Below are the code and all the weights of a small trained network. Each question names an input and a class and asks about switching units off, where a switched-off unit gives its printed mean instead of its output.

import numpy as np


def w(rows, s, z=0):
    codes = np.array(rows[::2]) - 128.0
    scale = np.full(codes.shape[1], s)
    scale[-1] = z or s
    return codes * scale


def f(y):
    return np.maximum(y, 0)


def log_softmax(a):
    a = a - a.max(-1, keepdims=True)
    return a - np.log(np.exp(a).sum(-1, keepdims=True))


def net(x, mask):
    res = np.array(x, float).reshape(1, 6) / 4 @ E
    y = f(res @ A[0][:, :-1].T + A[0][:, -1])
    res = res + np.where(mask, y, B[0][:, -1]) @ B[0][:, :-1]
    return log_softmax(res[-1] @ U[:, :-1].T + U[:, -1])


A, B = {}, {}
E = w([
[141,73,84,186,38],'x0',
[145,59,152,164,219],'x1',
[254,44,81,73,110],'x2',
[161,98,173,121,94],'x3',
[124,133,128,128,128],'x4',
[122,133,125,129,139],'x5',
],0.0076)
A[0] = w([
[174,137,129,71,71,217],'N1',
[113,150,195,161,121,166],'N2',
[227,79,176,140,139,172],'N3',
[103,172,68,56,115,253],'N4',
[92,84,75,164,102,58],'N5',
[159,75,171,206,215,104],'N6',
[116,41,116,177,162,78],'N7',
[116,121,118,26,203,77],'N8',
[82,221,207,150,167,85],'N9',
[124,61,154,168,196,129],'N10',
[184,38,175,44,114,156],'N11',
[205,204,146,165,80,170],'N12',
[82,73,76,168,85,37],'N13',
[85,131,167,240,97,32],'N14',
[255,134,92,95,144,92],'N15',
],0.0089,0.0021)
B[0] = w([
[96,146,130,174,146,229],'N1',
[95,71,65,175,215,186],'N2',
[112,166,88,157,165,233],'N3',
[185,173,247,157,148,215],'N4',
[87,70,225,31,103,175],'N5',
[230,207,162,126,89,214],'N6',
[209,138,120,98,60,188],'N7',
[153,47,149,77,73,191],'N8',
[97,72,60,49,161,239],'N9',
[227,225,160,146,49,200],'N10',
[43,131,105,142,132,255],'N11',
[202,127,151,160,96,184],'N12',
[175,46,191,30,106,186],'N13',
[78,51,67,99,149,204],'N14',
[87,73,2,127,169,248],'N15',
],0.0062,0.0058)
U = w([
[78,86,35,115,197,101],'0',
[137,64,197,9,129,75],'1',
[119,171,118,232,179,253],'2',
[176,254,176,112,82,61],'3',
[107,176,109,229,181,138],'4',
],0.0064,0.0018)

Each question gives the input, the list of numbers given to net, and the class t.
The units are the neurons (one row each of A and B). Each row of codes is followed by its name. A weight is (code - 128) times the scale printed after its matrix; where a second scale follows, it is the last column's (A, B and U).
mask holds one flag per neuron, in row order. A switched-off neuron (its flag False) gives its mean, the last column of its row in B, instead of its output. The means were averaged over made-up inputs and are rounded, as every weight is.
A unit's drop is (log p(t) with every unit on - log p(t) with that unit switched off) / (log p(t) with every unit on - log p(t) with every unit switched off).
The circuit of an input: a set's keep is (log p(t) with only the set's units on - log p(t) with every unit switched off) / (log p(t) with every unit on - log p(t) with every unit switched off). Starting from the 12 units with the biggest drops (on a tie, the unit counted first), units are removed one at a time, each time the one whose removal leaves the highest keep (on an exact tie, the one counted first), for as long as the keep stays at least 0.8.
units of the circuit, in order: the units of the circuit, biggest drop first
unit that matters most: the unit with the biggest drop
top k neurons: the k neurons with the biggest drops, biggest first
drop when u is switched off: that unit's drop, to one decimal
input [-1,-7,4,5,4,-8], class 4: unit that matters most : N1
input [8,2,1,-2,-4,5], class 1: top 2 neurons : [N13 N5]
input [4,5,-8,-8,6,-4], class 0: units of the circuit, in order : [N14 N9]
input [-8,3,-2,-3,8,-3], class 1: units of the circuit, in order : [N8 N15]
input [3,8,-6,8,-5,-5], class 3: units of the circuit, in order : [N6 N10]
input [3,3,-8,-8,-2,-4], class 0: units of the circuit, in order : [N9 N14]
input [5,-6,-8,3,3,-7], class 0: units of the circuit, in order : [N14 N9]
input [-6,3,-8,-3,-4,-3], class 0: top 2 neurons : [N9 N2]
input [8,-7,-7,5,1,7], class 1: units of the circuit, in order : [N13 N5 N14]
input [-5,3,8,4,7,5], class 0: top 2 neurons : [N15 N11]
input [1,2,7,4,7,-6], class 0: drop when N9 is switched off : -0.1
input [-2,8,6,0,-7,4], class 3: drop when N11 is switched off : -0.1
input [-3,8,5,-2,-7,8], class 3: drop when N5 is switched off : 0.0
input [-2,2,-8,-7,1,6], class 0: units of the circuit, in order : [N9]
